Below is a small trained network, with its code and all its weights. Each question gives an input and a class and asks what happens when units are switched off, that is, made to give their printed mean instead of their output.

import numpy as np


def w(rows, s, z=0):
    codes = np.array(rows[::2]) - 128.0
    scale = np.full(codes.shape[1], s)
    scale[-1] = z or s
    return codes * scale


def f(y):
    return y / 2 * (1 + np.tanh(0.7978845608 * (y + 0.044715 * y**3)))


def log_softmax(a):
    a = a - a.max(-1, keepdims=True)
    return a - np.log(np.exp(a).sum(-1, keepdims=True))


def net(x, mask):
    res = np.array(x, float).reshape(1, 5) / 4 @ E
    y = f(res @ A[0][:, :-1].T + A[0][:, -1])
    res = res + np.where(mask, y, B[0][:, -1]) @ B[0][:, :-1]
    return log_softmax(res[-1] @ U[:, :-1].T + U[:, -1])


A, B = {}, {}
E = w([
[215,102,88,59,84,82,114,144,196,34,183,59],'x0',
[57,157,225,163,101,90,20,137,130,65,73,1],'x1',
[253,166,177,75,88,97,200,170,137,113,95,238],'x2',
[135,105,161,152,65,114,238,144,236,73,188,82],'x3',
[133,219,4,109,122,166,129,10,148,60,87,54],'x4',
],0.0073)
A[0] = w([
[106,125,164,118,127,116,155,136,141,129,149,111,147],'n0',
[118,122,167,124,131,126,44,138,101,133,107,128,125],'n1',
[181,120,127,115,123,121,138,135,130,126,138,194,220],'n2',
[141,132,131,120,132,129,149,131,125,140,126,161,196],'n3',
[199,150,130,112,125,126,108,120,141,83,111,75,119],'n4',
[120,146,141,140,136,121,108,129,107,148,119,164,112],'n5',
[128,125,127,129,134,121,132,119,126,129,138,164,104],'n6',
[122,148,115,146,126,131,169,119,142,120,126,107,22],'n7',
[116,87,141,122,139,123,91,151,101,180,157,220,252],'n8',
[110,159,35,119,138,135,93,106,95,145,96,159,169],'n9',
[97,73,96,136,146,134,99,138,125,167,185,103,119],'n10',
[139,124,61,104,132,125,107,124,117,129,134,124,242],'n11',
[250,140,93,93,127,119,89,130,130,89,124,104,176],'n12',
[227,116,135,108,128,125,157,144,128,138,140,229,133],'n13',
],0.02,0.0027)
B[0] = w([
[181,139,62,111,124,151,112,112,120,148,140,121,157],'n0',
[108,141,195,80,150,97,125,127,124,160,149,75,200],'n1',
[178,143,124,166,133,108,141,125,132,95,114,159,204],'n2',
[183,126,127,142,126,138,95,123,139,164,172,131,166],'n3',
[156,126,94,120,79,124,138,153,134,99,125,50,195],'n4',
[103,117,116,121,115,153,112,130,137,163,108,101,167],'n5',
[139,130,179,149,173,77,156,139,113,64,102,162,145],'n6',
[101,103,91,100,104,153,109,150,114,172,109,132,148],'n7',
[75,132,140,157,137,200,140,106,125,169,70,154,227],'n8',
[160,120,129,171,126,196,149,131,134,167,101,178,212],'n9',
[129,115,53,101,92,107,130,141,137,81,142,147,183],'n10',
[158,145,98,159,117,121,134,124,128,106,124,122,175],'n11',
[65,102,26,134,88,151,131,119,131,105,106,153,219],'n12',
[251,146,107,179,125,127,140,128,134,101,162,131,253],'n13',
],0.02,0.021)
U = w([
[198,100,57,220,119,198,173,118,136,126,99,204,199],'0',
[168,133,166,100,166,58,98,153,117,120,212,119,4],'1',
[110,100,180,169,217,56,157,149,105,43,110,185,40],'2',
[2,110,165,115,173,174,107,103,83,218,91,165,133],'3',
[162,179,204,126,159,118,98,139,99,168,127,77,97],'4',
[91,80,69,84,82,102,117,168,141,89,166,96,190],'5',
],0.008,0.004)

Each question gives the input, the list of numbers given to net, and the class t.
The units are the neurons (one row each of A and B). Each row of codes is followed by its name. A weight is (code - 128) times the scale printed after its matrix; where a second scale follows, it is the last column's (A, B and U).
mask holds one flag per neuron, in row order. A switched-off neuron (its flag False) gives its mean, the last column of its row in B, instead of its output. The means were averaged over made-up inputs and are rounded, as every weight is.
A unit's drop is (log p(t) with every unit on - log p(t) with that unit switched off) / (log p(t) with every unit on - log p(t) with every unit switched off).
The circuit of an input: a set's keep is (log p(t) with only the set's units on - log p(t) with every unit switched off) / (log p(t) with every unit on - log p(t) with every unit switched off). Starting from the 12 units with the biggest drops (on a tie, the unit counted first), units are removed one at a time, each time the one whose removal leaves the highest keep (on an exact tie, the one counted first), for as long as the keep stays at least 0.8.
circuit, biggest first: the units of the circuit, biggest drop first
top k neurons: the k neurons with the biggest drops, biggest first
drop when u is switched off: that unit's drop, to one decimal
input [-2,8,-4,-5,7], class 4: circuit, biggest first -> n1
input [0,7,7,2,-8], class 4: top 3 neurons -> n1, n12, n9
input [0,4,3,-1,-8], class 4: circuit, biggest first -> n1, n12
input [4,5,1,2,-6], class 4: top 2 neurons -> n12, n10
input [-3,5,-2,-6,4], class 3: top 2 neurons -> n13, n1
input [-7,2,-6,-8,4], class 3: top 2 neurons -> n1, n13
input [-7,-7,-8,4,-4], class 3: top 2 neurons -> n13, n8
input [3,-4,-6,3,2], class 5: top 2 neurons -> n13, n8
input [6,0,5,5,8], class 5: top 2 neurons -> n4, n9
input [-5,-3,-7,0,-8], class 3: drop when n8 is switched off -> 0.1
input [3,6,2,-4,-7], class 3: drop when n13 is switched off -> 0.2
input [-6,-1,-4,5,1], class 5: drop when n8 is switched off -> 0.3
input [0,0,-5,1,-3], class 5: drop when n9 is switched off -> 0.2
input [-6,4,5,-6,-7], class 3: top neuron -> n8
